In the rows, zero is written as 128.
Each row of numbers stands for one element and depends on some of the facts below. Use the named rows to name the rest.

Facts:
χ: uses; η: belongs to class; Π: is directly part of
bagrin: Π planil
belum: η c; Π planil
bika: η f; Π zupi
bizu: η f; Π nisi
bota: η g; Π roro
bozetra: η m; Π kladi
bradrir: η a; Π skisis
bralo: η j; Π traka
brastadun: η e; Π dregrem
brerik: η q; Π flogus
brobu: η e; Π drotrik
broflok: η a; Π pazam
brumal: Π flivik
buskim: η k; Π kliza
danunu: η c; Π skerik
dazim: Π planil
derok: χ fifon; η j; Π skisis
detul: χ mede pubrem kudro bika bradrir; η c; Π kleflil
distim: Π dribrir
dozasis: Π dregrem
dragrol: η b; Π skisis
dreflen: χ lekli; η m; Π mipur
dreklir: χ mograr klovuk; η d; Π setar
dreskon: χ drustor brastadun; Π zupi
dribrir: χ skufak mistu
driflun: η e; Π kladi
drikli: η a; Π kliza
drobiti: η a; Π sketon
drutiza: Π skisis
dutroplu: χ vate kladi; Π skulom
febrom: χ vate viflokam greplin; η c; Π flave
fesko: χ reple mograr kliza; η i; Π stasok
fibron: η b; Π nisi
fifon: η h; Π zupi
fitom: Π roro
fitrem: η e; Π reze
flapovel: χ vurin planil
flaru: χ planil zaplum; η k; Π dribrir
flivik: χ plodror
flodrum: η j; Π flivik
flolon: χ belum; η c; Π nisi
fuzi: χ mabi kevim rozuk grine; η r; Π nisi
gebru: η b; Π dribrir
geklenom: Π zupi
giler: χ klasok bagrin brastadun; Π traka
giplos: η i; Π dregrem
graro: η l; Π furon
greplek: η c; Π sketon
greplin: η a; Π zupi
grine: Π nisi
gritel: χ vurin drobiti; η e; Π mipur
grivon: χ trevu geklenom danunu; η e; Π flave
gromar: η l; Π flave
grura: χ mabi zaplum
gubrar: η e; Π tapu
gumis: χ planil mipur furon graro; η f; Π tribil
kedrem: χ stanur; η q; Π rafloklak
kevim: η e; Π geflar
kiben: χ rozuk bradrir; η j; Π drotrik
klasok: η a; Π dregrem
klipluk: χ skufak tribil; η b; Π traka
klomo: χ sketon; η d; Π flogus
klovuk: η f; Π rafloklak
kludek: χ giplos belum lanivek sustus tapu; η j; Π zupi
kluflal: χ danunu; Π planil
klugre: η c; Π flapovel
kudro: η f; Π kladi
kuflas: χ lanivek dregrem; η b; Π setar
ladrol: η j; Π kladi
lanivek: η l; Π geflar
lefe: Π flogus
lekli: η e; Π dese
ligo: Π reze
lodun: η h; Π nisi
losude: Π kladi
luflu: η o; Π planil
mabi: η o; Π zupi
malol: η b; Π flotra
matusker: η e; Π zupi
mavo: χ dese zegriskik mukol gebru; Π furon
mede: η b; Π furon
mibrekes: χ nuskis reple geflar; η i; Π nisi
mistu: η d; Π vurin
modraklu: η b; Π tribil
mograr: η b; Π dregrem
momebo: χ truvis brerik klasok; η a; Π flave
mukol: η l; Π nisi
mumuku: χ dese pibrir; η n; Π roro
nafem: η a; Π dribrir
nanok: η e; Π kliza
navi: η d; Π dregrem
nevimal: Π tapu
neze: χ ligo; η e; Π flogus
nisi: χ skidru
nozum: η n; Π flapovel
nuskis: η g; Π pazam
pibrir: η a; Π vurin
piger: η e; Π roro
pleles: χ trobun; η l; Π tribil
plifo: χ mabi giplos gromar malol; Π nisi
plodror: η k; Π flotra
poskego: η a; Π drotrik
pubrem: η p; Π nisi
pugik: χ matusker reple mede mistu danunu; η h; Π kliza
puster: χ skerik giplos gromar; η a; Π kladi
rafloklak: χ trevu rozuk flodrum dregrem bradrir
reker: η r; Π skisis
reple: η q; Π skisis
reze: χ flotra kudro drutiza
ritrik: χ vurin skulom drikli; η g; Π kleflil
rozuk: η f; Π drustor
rukem: η b; Π flapovel
ruzabu: χ vurin reker; η e; Π planil
simu: χ tribil gromar; η o; Π rafloklak
skaro: χ skufak ligo; η a; Π flogus
skeskar: χ bagrin; η p; Π traka
skidru: η a; Π rafloklak
skigis: η g; Π flivik
skinan: η a; Π roro
skisis: χ roro gromar gebru
skufak: Π tribil
stanur: Π kladi
stapava: η c; Π drotrik
stasok: χ skidru
stidras: χ trobun; η a; Π nisi
stuklim: η b; Π roro
subrir: η e; Π rafloklak
suflus: χ plodror setar; η k; Π flogus
sustus: η o; Π dribrir
taba: χ matusker dozasis bagrin zukli; Π geflar
tifle: χ reple mistu losude; η d; Π flivik
toplo: χ pibrir zukli; η r; Π zupi
traka: χ gubrar mede nafem
trevu: Π pazam
triskil: χ pazam planil furon brumal ladrol fibron; η r; Π drotrik
trobun: η a; Π tapu
truvis: η a; Π grura
tusi: η c; Π rafloklak
vamer: Π tribil
vatadrel: χ drobiti; η p; Π kladi
vate: η k; Π flave
vetas: χ lodun; η j; Π kliza
viflokam: η b; Π planil
zader: χ dese klugre; η e; Π nisi
zaplum: η j; Π furon
zastos: χ bozetra; Π vurin
zegriskik: η d; Π pazam
zubre: χ bralo losude; Π skulom
zufis: χ rukem; η g; Π flogus
zukli: Π nisi

Named rows:
fesko: [126 132 126 126 124 134 141 140 113 109 117 118 135 130 127 111 105 121
 119 138 114 137 137 135 135 138 139 142 130 113 126 117 122 132 130 104
 128 139 135 139 114 143 136 132 121 132 127 135 129  91 133 141 142 132
 129]
reple: [136 121 119 131 172 141 129 136 128 112 116 116 135 134 127 131  97 120
 123 125 114 129 134 137 117 138 147 139 125  84 138 111 123 111 128 112
 147 128 124 144 117 127 137 127 139 132 136 136 131 132 111 143 139 142
 130]
pazam: [124 129 127 136 120 131 128 143 120 113 120 141 143 130 137 127 136 124
 118 132 122 120 137 135 120 120 143 128 125 125 133 129 124 122 124 107
 124 127 118 120 123 131 135 124 143 130 131 133 130 142 106 128 133 139
 125]
matusker: [110 124 123 120 111 124 127 117 132 142 131 133 125 117 125 128 135 133
 129 123 132 131 111 135  81 115 142 106 122 139 140 138 144 131 129 123
 113 139 141 107 122 129 132 135 142 125 119 128 123 155 116 122 116 138
 136]
pubrem: [117 129 121 120 145 126 142 131 112 118 133 139 135 128 134 126 111 127
 114 120 122 131 129 121 119 127 138 134 126 132 143 130 123 128 144 119
 125 145 128 138 123 128 125 128 126 129 114 145 134 144 101 133 126 110
 125]
mukol: [123 129 114 112 179 131 125 126 137 128 120 121 131 134 134 135 114 122
 119 126 124 118 122 127  82 134 154 142 119 100 147 118 125 131 133 127
 151 136 129 137 122 130 131 132 125 127 133 143 129 141  93 131 133 131
 137]
mabi: [109 123 125 119  99 122 136 123 118 133 135 138 125 116 128 123 125 134
 126 122 128 138 116 134  85 111 146 107 127 140 139 140 143 132 135 119
 108 146 141 111 119 132 128 134 142 126 112 130 122 146 113 127 115 133
 135]
brerik: [138 123 119 130 178 134 132 139 128 107 110 104 132 132 128 130 108 122
 125 126 114 133 140 141 123 139 144 138 125  78 145 112 129 117 131 107
 148 119 124 143 117 127 137 124 141 130 150 128 131 143 111 143 140 138
 128]
kleflil: [122 132 127 140 119 131 130 142 121 115 121 138 143 131 134 123 145 123
 120 136 122 123 137 135 127 125 141 133 126 133 127 130 120 126 123 109
 128 127 124 121 121 135 134 128 128 131 132 134 129 137 121 128 134 137
 127]
fifon: [141 124 126 139 106 131 111 148  79 131 139 123 124 140 128 110 106 138
 129 123 122 156 122 131 101 136 149 127 125 102 130 136  98 109 145 118
 140 155 131 127 116  92 126 117 154 138 120 117 143 125 115 138 111 135
 134]
zaplum: [136 127 122 118 149 139 126 135 127 111 105 114 134 133 132 121  90 118
 116 135 116 125 134 138 112 137 143 140 122  78 136 104 125 124 122  99
 129 131 121 138 118 135 141 126 149 128 138 129 131 100 110 139 144 147
 130]
flivik: [116 132 128 157 125 134 150 156 124 104 119 125 139 138 134 115 150 123
 116 137 131 131 129 124 149 124 136 138 120  94 114 141 124 148 124 128
 139 116 134 129 127 145 134 133 125 144 109 127 131 131 155 118 140 158
 132]
viflokam: [130 130 124 127 103 138 109 123 140 149 134 132 129 120 127 127 109 131
 114 125 131 118 122 124 126 127 121 121 119 153 128 133 114 119 118 132
 102 140 133 114 132 116 137 128 143 131 116 132 135 149 121 124 126 134
 114]
vetas: [121 130 119 140 161 135 158 130 155 106 107  98 136 131 131 118 101 110
 112 141 118 120 139 138 141 130 126 155 119  68 124 109 129 144 121 100
 108 124 138 145 111 162 138 147 118 137 121 139 127 116 167 141 148 162
 129]
geklenom: [124 123 125 126 119 131 131 120 118 121 121 131 133 128 128 120 117 126
 124 126 125 136 122 138 109 127 130 118 121 112 136 120 131 121 130 100
 106 138 130 122 119 126 134 130 153 127 122 125 131 129 128 130 123 140
 133]
tapu: [124 129 127 136 120 131 128 142 120 113 120 141 143 130 137 127 136 124
 118 133 122 121 136 135 120 121 143 128 125 125 132 129 123 122 124 107
 124 126 118 120 123 131 135 125 141 129 131 133 130 142 107 128 132 138
 126]
dazim: [125 128 123 126 117 141 129 131 132 127 128 132 135 124 124 122 102 124
 116 129 122 128 128 128 127 131 132 128 126 137 124 124 120 121 123 125
 121 140 136 129 123 134 137 133 127 132 113 137 128 112 126 133 137 133
 123]

Rows to name:
No name comes twice in this set of rows, the named rows included.
[111 127 125 116 106 124 135 135 125 134 136 132 125 111 128 127 114 134
 120 123 123 131 125 128 102 111 151 113 130 149 140 145 143 136 132 130
 118 142 138 116 124 137 130 130 131 126 116 137 121 145  98 129 126 124
 124] : sustus
[127 127 128 121 159 141 126 129 117 120 109 115 131 137 130 122  91 121
 121 137 105 118 130 135 129 136 159 144 121  67 134 108 135 128 119  90
 124 140 111 144 117 140 142 128 153 127 144 141 136 101 109 137 142 148
 131] : ladrol
[118 128 126 137 128 131 145 137 115 120 135 128 133 124 121 120 124 128
 125 126 118 142 133 129 145 132 136 130 133 145 127 135 125 125 136 122
 132 139 142 135 117 134 130 133 110 133 118 140 129 134 136 138 133 118
 124] : skeskar
[126 133 125 125 131 126 136 135 127 119 116 110 130 122 126 120 125 128
 122 132 121 135 136 136 141 133 128 128 126 123 139 127 133 135 129 110
 121 124 134 128 123 135 137 127 130 129 141 124 129 134 125 133 138 125
 122] : lefe
[110 131 122 122 108 134 126 128 146 149 139 132 127 114 118 128 128 131
 124 128 129 126 117 125 104 123 142 117 129 172 124 143 131 134 122 150
 133 141 153 115 124 141 134 140 105 130 111 141 119 131 125 125 132 129
 127] : ruzabu
[118 131 128 110 125 138 134 119 116 112 115 145 140 120 113 122 142 124
 131 130 117 139 129 136 140 145 134 116 139 179 132 115 145 121 124 110
 146 131 136 129 123 146 142 128 111 121 141 137 121  93 119 129 147 101
 131] : zastos
[116 137 122 113 134 128 126 114 137 137 125 135 134 125 132 128 133 129
 114 126 133 116 119 120 127 130 116 125 114 147 142 129 126 136 129 121
 104 134 128 121 136 125 133 129 134 125 123 133 136 147 111 115 127 113
 121] : fibron
[127 125 123 122 119 141 127 132 130 125 127 135 135 123 128 126  94 125
 115 126 122 125 128 129 119 127 134 124 125 131 129 123 124 118 123 123
 118 140 130 128 125 131 137 129 139 130 112 137 128 118 112 133 135 135
 121] : bagrin
[120 129 125 132 116 131 135 119 120 123 122 125 133 129 122 114 134 125
 128 132 126 140 122 138 123 135 125 125 124 127 126 122 126 127 129 104
 114 138 141 123 116 132 135 136 128 130 123 126 130 118 153 130 126 136
 136] : dreskon
[122 138 122 114 138 129 143 134 112 110 118 122 137 135 134 111 109 119
 112 138 118 132 133 125 124 141 136 153 126 113 132 114 115 142 137 106
 129 146 134 143 117 142 131 133 112 131 124 140 133  89 123 136 139 120
 132] : mibrekes
[116 127 122 128 128 129 129 119 131 135 125 121 128 127 120 121 142 127
 132 131 128 137 116 139  95 131 139 123 124 127 130 127 132 131 128 119
 131 138 148 119 115 135 134 139 121 129 127 129 124 131 144 128 125 141
 142] : toplo
[123 132 136  90 120 143 130 121  94  98  93 141 140 129 127 111  93 118
 120 144 100 126 134 140 139 143 154 129 133 112 136  91 154 131 115  65
 119 143 105 140 120 158 150 122 157 115 154 139 129  34  92 133 156 121
 132] : bozetra
[109 127 130 131 145 135 128 119 126 145 134 132 126 124 121 134 128 134
 128 124 115 119 120 126 141 123 150 120 122 130 136 139 144 128 124 118
 116 139 123 127 127 131 135 131 139 127 130 146 135 161 112 124 128 127
 123] : kudro

Now the same elements, written a new way:
Some elements and their rows:
geflar: [142 158  74 151 126 123 165 163 124 136 149  98 158 126 127 101 142  98
 157 108 113 146  96 144 118 145 109 175]
lefe: [128 132  94 126 140 141 177 164 140 117 127  70 193 123 116 110 123 119
 130 109 123 145 123 119  81 125  99 129]
kiben: [147 106 156 151  76 142 168 223 154 125 154 158 186 155 138 105 114 118
 139 136 152 134 152 140  95 129  96 179]
mograr: [186  95  86 210 123  88 163 155 165 138 162  54 225 102 156  88 128 124
 159 121 138 119 167 148  96 143 125 132]
greplin: [141 142 126 137 126 150 127 170 158 130 193 109 104 142 138 149 102 141
 134 136 139 166 130 125  96 132 111 162]
vurin: [118 145  90 173 112 150 108 163 130 127 149  74 156 140  87 120 152 119
 151  97 136 150 103 147  94 158 113 153]
mumuku: [144 114 178 161  82 110 168 166 148 150 127  99 171 150 184 153 130 106
 142 155 122 111 150 160 130 144 134 134]
nanok: [166 126 132 177  95 108 152 175 153 126 143  92 174 164 152 119 100 128
 127 129 121 108 158 162 105 163 121 139]
fibron: [194  64  71 197 118 159  95 178 157 132 142  42 231 170 139 115 142 104
 148  98 147 107 165 154  81 151 133 124]
tusi: [136 139 165 141  74 128 150 156 137 125 133 109 111 161 157 140 119 142
 104 142 119  94 113 171 104 146 127 148]
mabi: [188  50 157 228 100 137  98 144 154 175 187  72 192  92 152 156 155 164
 158 138 150 159 192 124 102 161 139 141]
zukli: [159 117  80 119 164 145 142 149 131 128 147  71 161 158 156 138 154  78
 165 123 130 108 121 148  97 116 147 165]
grura: [142 143 120 144 109 172 137 184 121 145 124 127 178 133  94 115 151  75
 144  90 116 159 122 150 111 158  92 162]
belum: [128 114 198 137  83 110 124 160 135 131 147 149  90 174 141 139 165 142
 120 155 126  97 135 206 107 159 142 188]
drustor: [134 158  82 153 138 122 156 154 133 136 147  78 149 144 133 124 146  86
 157 110 115 142 108 155 123 145 119 168]
reker: [110 132 144 151  73 152 127 185 151 110 140 104 126 154 129 151 130 143
 136 137 153 116 111 150  85 136 108 151]
mukol: [171  61 153 175  98 126 132 166 165 158 133  87 152 208 209 160 161 133
 139 147 156 120 150 148 125 120 167 165]

Which element is each row?
No name comes twice in this set of rows, the named rows included.
[151 135 124 138 134 162 136 157 128 139 191 118 138  79 123 142 128 117
 159 136 137 154 127 115  94 132 113 175] : geklenom
[157 107 127 163 114 159 142 160 161 151 209 125 132  80 139 145 136 144
 153 140 164 172 132 103  96 110 106 181] : bika
[140 162 105 144 122 159 130 161 131 144 174 107 115 131 123 136 128 102
 137 112 119 173 107 134 117 150 106 163] : zupi
[160 118  87 114 127 165 145 181 149 119 141 107 147 199 150 120 120  82
 119 107 141 119 129 151  89 113 118 168] : stidras
[135 142 106 143 144 110 178 152 145 131 153  77 171 101 142 128 142  93
 169 128 127 119 132 148 101 126 126 154] : dozasis
[160 140  63 128 131 163 141 164 136 138 136 101 140 191 131 105 135  75
 114  82 117 138 102 157 104 138 113 171] : nisi
[131 132 181 140  96 117 147 152 127 134 123 111 114 166 169 176 145 131
 129 159 116 105 125 165 125 145 147 160] : klugre
[160  98 120 104 138 191 136 182 127 138 131 120 185 170 124 139 149  57
 128  97 123 125 149 158  88 123 111 167] : plifo
[137 129 165 151  87 144 125 184 157 123 194 123  96 163 170 167  98 162
 137 164 154 157 139 124 114 138 127 166] : fifon
[138 117 117 143 126 120 159 195 138 116 158 129 167 130 115 104 142 139
 152 132 147 131 139 135  81 133 110 186] : bradrir

